Here is a tiny trained network, its code and every weight. The questions are about switching its units off for an input and a class, where a switched-off unit gives its printed mean instead of its output.

import numpy as np


def w(rows, s, z=0):
    codes = np.array(rows[::2]) - 128.0
    scale = np.full(codes.shape[1], s)
    scale[-1] = z or s
    return codes * scale


def f(y):
    return y / 2 * (1 + np.tanh(0.7978845608 * (y + 0.044715 * y**3)))


def log_softmax(a):
    a = a - a.max(-1, keepdims=True)
    return a - np.log(np.exp(a).sum(-1, keepdims=True))


def net(x, mask):
    res = np.array(x, float).reshape(1, 6) / 4 @ E
    y = f(res @ A[0][:, :-1].T + A[0][:, -1])
    res = res + np.where(mask, y, B[0][:, -1]) @ B[0][:, :-1]
    return log_softmax(res[-1] @ U[:, :-1].T + U[:, -1])


A, B = {}, {}
E = w([
[57,201,212],'x0',
[104,30,144],'x1',
[132,129,41],'x2',
[248,97,147],'x3',
[89,2,155],'x4',
[223,167,170],'x5',
],0.007)
A[0] = w([
[110,121,99,50],'N1',
[86,164,210,243],'N2',
[226,151,105,240],'N3',
[127,250,145,144],'N4',
[123,206,96,230],'N5',
[228,124,132,219],'N6',
[55,198,83,143],'N7',
[140,150,179,186],'N8',
[75,166,250,221],'N9',
[147,55,99,253],'N10',
[73,170,139,218],'N11',
[102,58,98,204],'N12',
[135,59,92,229],'N13',
[58,126,193,203],'N14',
[65,39,81,182],'N15',
[51,144,151,152],'N16',
[129,98,159,99],'N17',
],0.014,0.0033)
B[0] = w([
[128,114,101,130],'N1',
[115,65,52,214],'N2',
[253,153,165,245],'N3',
[95,173,40,232],'N4',
[207,212,41,210],'N5',
[227,121,205,238],'N6',
[173,175,73,210],'N7',
[131,79,132,167],'N8',
[151,53,76,241],'N9',
[73,190,221,235],'N10',
[167,123,39,191],'N11',
[44,97,192,222],'N12',
[58,178,202,225],'N13',
[142,42,72,211],'N14',
[80,149,116,255],'N15',
[195,65,56,190],'N16',
[96,145,159,148],'N17',
],0.008,0.0089)
U = w([
[29,107,178,252],'0',
[127,2,138,25],'1',
[139,194,101,9],'2',
[212,91,231,226],'3',
],0.011,0.0002)

Each question gives the input, the list of numbers given to net, and the class t.
The units are the neurons (one row each of A and B). Each row of codes is followed by its name. A weight is (code - 128) times the scale printed after its matrix; where a second scale follows, it is the last column's (A, B and U).
mask holds one flag per neuron, in row order. A switched-off neuron (its flag False) gives its mean, the last column of its row in B, instead of its output. The means were averaged over made-up inputs and are rounded, as every weight is.
A unit's drop is (log p(t) with every unit on - log p(t) with that unit switched off) / (log p(t) with every unit on - log p(t) with every unit switched off).
The circuit of an input: a set's keep is (log p(t) with only the set's units on - log p(t) with every unit switched off) / (log p(t) with every unit on - log p(t) with every unit switched off). Starting from the 12 units with the biggest drops (on a tie, the unit counted first), units are removed one at a time, each time the one whose removal leaves the highest keep (on an exact tie, the one counted first), for as long as the keep stays at least 0.8.
units of the circuit, in order: the units of the circuit, biggest drop first
top k neurons: the k neurons with the biggest drops, biggest first
drop of u: that unit's drop, to one decimal
input [2,7,8,8,1,-1], class 3: units of the circuit, in order -> N6, N2
input [-6,-4,7,1,-4,4], class 3: units of the circuit, in order -> N6
input [-2,5,-3,-2,-5,-4], class 0: units of the circuit, in order -> N3, N6
input [8,-7,1,3,3,-5], class 1: units of the circuit, in order -> N9, N2
input [-5,-7,-6,3,0,-7], class 3: units of the circuit, in order -> N4, N2
input [-4,6,0,6,-3,-5], class 3: top 2 neurons -> N6, N4
input [-4,5,5,4,-3,-3], class 3: top 4 neurons -> N3, N4, N6, N2
input [1,1,8,-5,3,-7], class 0: top 2 neurons -> N12, N15
input [-4,5,3,-6,8,-8], class 0: drop of N3 -> 0.0
input [-7,-2,-7,-4,0,-1], class 0: drop of N6 -> 0.2
input [-6,2,8,-3,-1,5], class 3: drop of N3 -> 0.1
